Below are the code and all the weights of a small trained network. Each question names an input and a target symbol and asks about switching units off, where a switched-off unit gives its printed mean instead of its output.

import numpy as np


def w(rows, s, z=0):
    codes = np.array(rows[::2]) - 128.0
    scale = np.full(codes.shape[1], s)
    scale[-1] = z or s
    return codes * scale


def f(y):
    return np.maximum(y, 0)


def softmax(a):
    e = np.exp(a - a.max(-1, keepdims=True))
    return e / e.sum(-1, keepdims=True)


def log_softmax(a):
    a = a - a.max(-1, keepdims=True)
    return a - np.log(np.exp(a).sum(-1, keepdims=True))


def net(x, mask):
    ids = ['αγδεζηθξστφψω'.index(c) for c in x.split()]
    T = len(ids)
    res = E[ids] + P[:T]
    r = res
    for j in range(3):
        rows = slice(2 * j, 2 * j + 2)
        q, k, v = (r @ M[0][rows].T for M in (Q, K, V))
        z = softmax(np.where(np.tri(T) > 0, q @ k.T / 2**0.5, -1e9)) @ v
        o = O[0][rows]
        res = res + np.where(mask[j], z, o[:, -1]) @ o[:, :-1]
    y = f(res @ A[0][:, :-1].T + A[0][:, -1])
    res = res + np.where(mask[3:27], y, B[0][:, -1]) @ B[0][:, :-1]
    return log_softmax(res[-1] @ U[:, :-1].T + U[:, -1])


Q, K, V, O, A, B = {}, {}, {}, {}, {}, {}
E = w([
[164,220,154,173,116,133,60,109,202],'α',
[168,217,117,152,77,115,190,203,103],'γ',
[29,105,206,107,151,175,21,146,173],'δ',
[162,85,96,127,149,193,8,93,119],'ε',
[42,199,176,193,66,86,147,136,157],'ζ',
[205,55,167,98,63,70,96,201,139],'η',
[177,199,77,133,94,89,152,60,181],'θ',
[162,188,206,124,127,208,140,102,36],'ξ',
[92,147,151,183,166,25,147,102,24],'σ',
[20,53,60,96,101,138,202,96,126],'τ',
[24,71,13,132,67,164,209,105,83],'φ',
[118,178,118,162,224,113,131,178,133],'ψ',
[193,185,84,183,91,113,73,38,116],'ω',
],0.015)
P = w([
[123,201,112,2,119,58,29,149,83],'0',
[144,175,132,50,122,112,116,135,136],'1',
[129,152,122,77,122,131,123,139,138],'2',
[136,149,125,110,135,125,133,128,135],'3',
[134,142,124,133,134,136,139,121,137],'4',
[130,139,123,155,141,138,147,118,144],'5',
[141,130,124,174,143,135,147,115,135],'6',
[139,126,117,191,154,135,145,109,135],'7',
[137,122,116,208,156,141,149,98,143],'8',
[142,118,115,224,162,146,149,92,142],'9',
[143,114,103,242,163,146,148,85,144],'10',
[138,116,112,240,162,147,152,91,146],'11',
],0.0095)
Q[0] = w([
[7,88,121,45,127,177,245,73,105],'h1',
[113,126,36,119,133,191,131,71,140],'h1',
[69,2,56,63,92,154,160,157,132],'h2',
[50,138,150,97,130,191,122,106,147],'h2',
[113,190,85,104,145,83,89,144,155],'h3',
[179,177,183,190,153,86,58,185,162],'h3',
],0.0099)
K[0] = w([
[91,187,130,47,88,103,90,119,75],'h1',
[148,151,88,34,132,94,152,188,126],'h1',
[114,148,74,2,106,64,48,172,86],'h2',
[50,180,132,98,137,164,80,106,115],'h2',
[153,67,88,181,120,108,108,155,165],'h3',
[150,96,162,236,148,165,196,131,187],'h3',
],0.011)
V[0] = w([
[145,120,45,118,198,162,139,45,138],'h1',
[254,146,31,62,102,156,86,164,162],'h1',
[91,126,50,245,156,171,144,81,75],'h2',
[89,85,120,145,88,201,1,115,183],'h2',
[63,142,64,173,21,47,140,88,180],'h3',
[251,225,103,175,37,224,82,115,54],'h3',
],0.0062)
O[0] = w([
[152,97,68,138,183,133,162,93,109,5],'h1',
[167,156,98,21,96,165,137,92,153,150],'h1',
[155,106,138,2,93,72,157,200,142,87],'h2',
[146,102,166,196,129,100,229,149,248,16],'h2',
[102,200,180,66,160,45,156,61,89,156],'h3',
[77,150,66,177,74,44,37,153,136,237],'h3',
],0.0079,0.0013)
A[0] = w([
[147,143,147,109,98,158,231,160,82,96],'n1',
[87,148,79,89,127,136,143,202,141,156],'n2',
[161,156,206,68,136,231,144,56,76,3],'n3',
[148,186,118,123,117,141,89,99,101,177],'n4',
[70,57,151,94,144,113,100,193,73,118],'n5',
[197,88,198,41,65,86,124,254,128,114],'n6',
[207,99,134,163,116,91,92,174,131,150],'n7',
[200,192,143,124,131,114,214,176,110,117],'n8',
[77,126,87,193,129,155,193,109,166,3],'n9',
[156,75,131,102,171,94,174,113,54,70],'n10',
[159,98,52,105,86,68,175,97,176,58],'n11',
[107,140,63,90,198,162,184,160,118,141],'n12',
[101,85,124,105,93,216,134,104,133,79],'n13',
[96,184,145,141,140,39,150,164,114,174],'n14',
[82,145,132,115,102,104,208,100,157,88],'n15',
[179,72,78,72,106,147,96,85,138,145],'n16',
[183,120,164,112,158,132,72,22,123,23],'n17',
[183,105,190,141,122,212,102,115,85,153],'n18',
[108,122,92,147,68,82,151,87,111,145],'n19',
[127,145,154,18,142,124,67,172,199,110],'n20',
[161,145,166,71,104,99,108,136,205,193],'n21',
[128,185,149,142,210,94,130,142,92,44],'n22',
[90,148,121,58,97,177,110,62,122,146],'n23',
[105,72,190,153,155,195,115,171,212,90],'n24',
],0.0097,0.0052)
B[0] = w([
[101,187,74,133,129,73,169,173,131,147],'n1',
[104,85,143,128,157,111,108,183,148,179],'n2',
[99,192,52,114,128,91,2,123,159,141],'n3',
[174,143,143,149,100,117,175,145,154,222],'n4',
[98,111,113,148,86,184,156,87,143,157],'n5',
[114,120,162,57,44,150,86,120,179,152],'n6',
[105,174,109,100,112,142,175,122,155,186],'n7',
[123,176,104,139,107,135,40,122,85,178],'n8',
[152,109,164,111,136,103,103,157,208,165],'n9',
[88,126,100,58,84,119,150,85,168,151],'n10',
[172,42,142,109,84,117,118,113,91,162],'n11',
[181,89,136,73,169,143,140,124,130,198],'n12',
[140,130,84,145,136,167,116,104,152,156],'n13',
[101,107,121,125,159,183,155,150,148,254],'n14',
[156,136,165,121,146,84,155,130,118,172],'n15',
[172,143,167,115,183,153,110,189,102,171],'n16',
[113,85,152,120,173,143,176,171,139,149],'n17',
[66,87,104,106,113,91,173,162,143,177],'n18',
[110,131,170,144,136,103,94,102,74,201],'n19',
[75,90,82,145,149,143,149,86,104,166],'n20',
[116,83,144,116,135,169,111,81,115,191],'n21',
[167,90,94,118,111,149,81,129,138,194],'n22',
[149,177,122,144,157,101,118,157,124,182],'n23',
[149,153,81,104,79,114,152,124,59,192],'n24',
],0.011,0.0078)
U = w([
[127,100,137,141,126,62,84,114,169,77],'α',
[107,230,65,158,85,79,29,179,90,136],'γ',
[184,124,96,173,84,119,242,159,155,98],'δ',
[149,75,203,24,19,168,93,151,215,73],'ε',
[57,158,250,164,174,104,164,172,119,235],'ζ',
[156,216,100,187,134,190,85,12,237,116],'η',
[254,172,167,134,118,114,114,53,42,227],'θ',
[105,76,131,178,100,124,18,143,132,40],'ξ',
[51,95,46,138,94,186,156,29,29,201],'σ',
[118,177,90,78,142,77,140,101,179,27],'τ',
[126,115,134,72,125,90,212,170,94,4],'φ',
[160,88,95,125,221,213,99,199,141,217],'ψ',
[115,79,144,115,113,61,76,148,111,69],'ω',
],0.0065,0.0035)

Each question gives the input, a string of symbols that net reads in full, and the target symbol t.
The units are the heads (2 rows each of Q, K, V and O) and the neurons (one row each of A and B). Each row of codes is followed by its name. A weight is (code - 128) times the scale printed after its matrix; where a second scale follows, it is the last column's (O, A, B and U).
mask holds one flag per unit, heads first, then neurons. A switched-off unit (its flag False) gives its mean, the last column of its rows in O or B, instead of its output. The means were averaged over made-up inputs and are rounded, as every weight is.
A unit's drop is (log p(t) with every unit on - log p(t) with that unit switched off) / (log p(t) with every unit on - log p(t) with every unit switched off).
The circuit of an input: a set's keep is (log p(t) with only the set's units on - log p(t) with every unit switched off) / (log p(t) with every unit on - log p(t) with every unit switched off). Starting from the 12 units with the biggest drops (on a tie, the unit counted first), units are removed one at a time, each time the one whose removal leaves the highest keep (on an exact tie, the one counted first), for as long as the keep stays at least 0.8.
units of the circuit, in order: the units of the circuit, biggest drop first
most important unit: the unit with the biggest drop
k most important neurons: the k neurons with the biggest drops, biggest first
heads that matter: for each layer, one digit per head in row order, 1 if its drop is at least 0.15 and else 0, layers parted by /
drop when u is switched off: that unit's drop, to one decimal
input ε ε η η ω η ω ζ η τ ε φ, target ε: units of the circuit, in order	n9, h2
input η ζ η ω δ, target σ: heads that matter	000
input ε η τ, target ε: most important unit	h2
input γ ξ τ, target γ: units of the circuit, in order	h2, n23, h3
input α γ ω δ η ξ θ ψ θ τ, target α: units of the circuit, in order	n9, h2, h3
input ψ ω δ η σ, target σ: units of the circuit, in order	n5, h2, n10
input φ η ζ η ξ σ ξ η φ τ, target φ: units of the circuit, in order	h3, h2, n15
input η η ξ η η η δ γ ξ, target ε: units of the circuit, in order	h2, h1, n6
input η δ ζ θ ξ ψ ψ θ δ θ, target θ: heads that matter	000
input ψ γ ω, target θ: heads that matter	100
input ξ ψ η ω ξ σ ψ φ ψ η τ, target ξ: heads that matter	001
input ζ α γ τ δ ψ η ψ σ ψ η, target δ: heads that matter	111
input τ η ψ ψ η ψ δ η, target δ: heads that matter	011
input γ ψ ζ δ φ, target γ: heads that matter	010
input η τ σ ψ η ζ γ, target γ: units of the circuit, in order	n8
input ψ η ψ η ξ, target γ: heads that matter	000
input δ ψ η η θ σ η δ φ, target δ: 2 most important neurons	n24, n9
input γ θ ψ γ η ψ ζ ω τ ζ, target ζ: 2 most important neurons	n14, n15
input η ψ γ θ ψ η ω ψ φ, target η: 2 most important neurons	n13, n9
input ψ σ δ τ ω θ θ ζ η ζ ψ τ, target ψ: most important neuron	n9
input δ ζ ω ψ γ φ, target δ: drop when n1 is switched off	0.1
input θ τ α σ ω ψ τ φ, target θ: drop when n15 is switched off	0.0
